Below are the code and all the weights of a small trained network. Each question names an input and a target symbol and asks about switching units off, where a switched-off unit gives its printed mean instead of its output.

import numpy as np


def w(rows, s, z=0):
    codes = np.array(rows[::2]) - 128.0
    scale = np.full(codes.shape[1], s)
    scale[-1] = z or s
    return codes * scale


def norm(h):
    return h / np.sqrt((h * h).mean(-1, keepdims=True) + 1e-5)


def f(y):
    return np.maximum(y, 0)


def softmax(a):
    e = np.exp(a - a.max(-1, keepdims=True))
    return e / e.sum(-1, keepdims=True)


def log_softmax(a):
    a = a - a.max(-1, keepdims=True)
    return a - np.log(np.exp(a).sum(-1, keepdims=True))


def net(x, mask):
    ids = ['αγθλπσψ'.index(c) for c in x.split()]
    T = len(ids)
    res = E[ids] + P[:T]
    q, k, v = (norm(res) @ M[0].T for M in (Q, K, V))
    z = softmax(np.where(np.tri(T) > 0, q @ k.T / 4**0.5, -1e9)) @ v
    res = res + np.where(mask[0], z, O[0][:, -1]) @ O[0][:, :-1]
    y = f(norm(res) @ A[0][:, :-1].T + A[0][:, -1])
    res = res + np.where(mask[1:25], y, B[0][:, -1]) @ B[0][:, :-1]
    return log_softmax(norm(res)[-1] @ U[:, :-1].T + U[:, -1])


Q, K, V, O, A, B = {}, {}, {}, {}, {}, {}
E = w([
[102,88,95,159,107],'α',
[79,66,170,86,160],'γ',
[66,79,132,149,93],'θ',
[98,45,111,112,117],'λ',
[104,148,2,115,195],'π',
[160,91,147,173,115],'σ',
[150,118,155,175,124],'ψ',
],0.017)
P = w([
[159,190,53,142,254],'0',
[118,97,209,94,48],'1',
[165,241,37,104,112],'2',
[61,118,122,170,140],'3',
[110,85,197,75,40],'4',
[155,251,44,113,109],'5',
[60,118,117,170,144],'6',
[114,85,197,75,40],'7',
[161,251,38,116,110],'8',
],0.007)
Q[0] = w([
[149,151,109,80,147],'h1',
[104,110,92,217,164],'h1',
[101,72,166,171,194],'h1',
[106,84,119,165,248],'h1',
],0.013)
K[0] = w([
[123,173,145,132,108],'h1',
[152,96,84,219,228],'h1',
[73,96,139,125,252],'h1',
[200,105,141,116,209],'h1',
],0.014)
V[0] = w([
[208,169,96,156,121],'h1',
[173,111,108,104,190],'h1',
[174,101,176,124,52],'h1',
[112,2,87,149,84],'h1',
],0.009)
O[0] = w([
[132,95,110,223,164,176],'h1',
[250,87,2,39,121,168],'h1',
[190,97,89,88,156,72],'h1',
[141,149,75,177,77,252],'h1',
],0.0068,0.0028)
A[0] = w([
[126,234,146,159,105,173],'n1',
[87,97,79,187,54,87],'n2',
[152,196,145,137,143,21],'n3',
[108,136,202,95,105,2],'n4',
[148,125,115,148,52,167],'n5',
[192,108,179,11,39,18],'n6',
[170,120,87,151,239,87],'n7',
[109,141,107,150,111,126],'n8',
[194,161,150,158,130,152],'n9',
[103,80,155,126,184,205],'n10',
[28,66,166,100,103,184],'n11',
[94,68,156,118,236,83],'n12',
[220,254,193,126,195,93],'n13',
[85,101,142,198,31,111],'n14',
[127,166,61,134,116,151],'n15',
[168,52,162,139,129,170],'n16',
[143,140,92,106,87,51],'n17',
[126,76,159,67,73,245],'n18',
[156,113,127,52,214,91],'n19',
[116,213,58,108,189,140],'n20',
[108,64,92,102,147,156],'n21',
[136,4,127,138,81,168],'n22',
[82,158,113,77,116,188],'n23',
[184,83,110,133,124,125],'n24',
],0.01,0.0028)
B[0] = w([
[103,71,57,103,117,175],'n1',
[160,155,157,97,70,226],'n2',
[94,166,139,170,87,137],'n3',
[116,125,163,216,147,148],'n4',
[158,110,118,120,185,207],'n5',
[54,153,90,145,89,179],'n6',
[118,130,128,112,79,196],'n7',
[130,91,175,130,118,158],'n8',
[137,163,74,94,141,189],'n9',
[140,191,108,136,98,160],'n10',
[145,109,83,170,206,204],'n11',
[102,176,135,186,41,154],'n12',
[28,181,153,146,87,160],'n13',
[125,118,149,62,171,255],'n14',
[129,92,197,181,169,174],'n15',
[47,139,85,104,139,193],'n16',
[61,222,189,170,138,138],'n17',
[187,130,132,165,96,203],'n18',
[96,73,36,104,61,150],'n19',
[122,126,254,131,125,173],'n20',
[162,171,179,76,105,169],'n21',
[130,181,126,153,141,231],'n22',
[199,120,149,78,162,162],'n23',
[88,71,126,125,147,172],'n24',
],0.0073,0.0083)
U = w([
[133,53,249,218,88,10],'α',
[131,203,108,19,73,182],'γ',
[38,29,161,78,141,119],'θ',
[235,187,209,130,113,192],'λ',
[113,215,157,117,251,50],'π',
[165,38,56,196,146,113],'σ',
[1,181,148,182,62,121],'ψ',
],0.0086,0.0012)

Each question gives the input, a string of symbols that net reads in full, and the target symbol t.
The units are the heads (4 rows each of Q, K, V and O) and the neurons (one row each of A and B). Each row of codes is followed by its name. A weight is (code - 128) times the scale printed after its matrix; where a second scale follows, it is the last column's (O, A, B and U).
mask holds one flag per unit, heads first, then neurons. A switched-off unit (its flag False) gives its mean, the last column of its rows in O or B, instead of its output. The means were averaged over made-up inputs and are rounded, as every weight is.
A unit's drop is (log p(t) with every unit on - log p(t) with that unit switched off) / (log p(t) with every unit on - log p(t) with every unit switched off).
The circuit of an input: a set's keep is (log p(t) with only the set's units on - log p(t) with every unit switched off) / (log p(t) with every unit on - log p(t) with every unit switched off). Starting from the 12 units with the biggest drops (on a tie, the unit counted first), units are removed one at a time, each time the one whose removal leaves the highest keep (on an exact tie, the one counted first), for as long as the keep stays at least 0.8.
units of the circuit, in order: the units of the circuit, biggest drop first
unit that matters most: the unit with the biggest drop
k most important neurons: the k neurons with the biggest drops, biggest first
drop when u is switched off: that unit's drop, to one decimal
input ψ π σ σ σ γ π γ, target ψ: unit that matters most : n6
input σ ψ ψ ψ ψ θ θ, target σ: units of the circuit, in order : [n11; h1]
input π α σ γ, target π: units of the circuit, in order : [n11; n10]
input γ ψ σ σ λ, target γ: units of the circuit, in order : [n21; h1; n22]
input γ σ ψ π ψ π γ, target γ: units of the circuit, in order : [h1; n10]
input ψ σ γ σ θ, target α: 3 most important neurons : [n18; n11; n4]
input π ψ σ ψ, target π: 2 most important neurons : [n14; n6]
input ψ ψ θ γ α γ θ θ α, target α: 2 most important neurons : [n15; n16]
input λ π σ ψ θ λ γ σ, target ψ: 3 most important neurons : [n6; n16; n23]
input σ γ σ π ψ λ λ ψ, target γ: 2 most important neurons : [n14; n6]
input θ ψ π α θ ψ σ, target θ: 3 most important neurons : [n14; n18; n1]
input σ π σ λ, target σ: 3 most important neurons : [n11; n13; n6]
input π θ ψ σ, target π: 2 most important neurons : [n22; n14]
input σ θ ψ ψ ψ γ α, target σ: units of the circuit, in order : [h1]
input λ σ σ ψ ψ ψ σ, target λ: 2 most important neurons : [n2; n11]
input ψ π γ σ, target ψ: 2 most important neurons : [n16; n11]
input σ ψ σ σ π, target θ: 4 most important neurons : [n18; n15; n20; n22]
input λ σ ψ ψ ψ π γ, target λ: 2 most important neurons : [n18; n21]
input ψ ψ σ ψ σ ψ π, target ψ: drop when n5 is switched off : 0.5
input ψ θ ψ γ, target ψ: units of the circuit, in order : [n12]
input α σ α ψ π, target λ: drop when n24 is switched off : 0.1
input σ ψ ψ α θ, target α: drop when n11 is switched off : 0.4
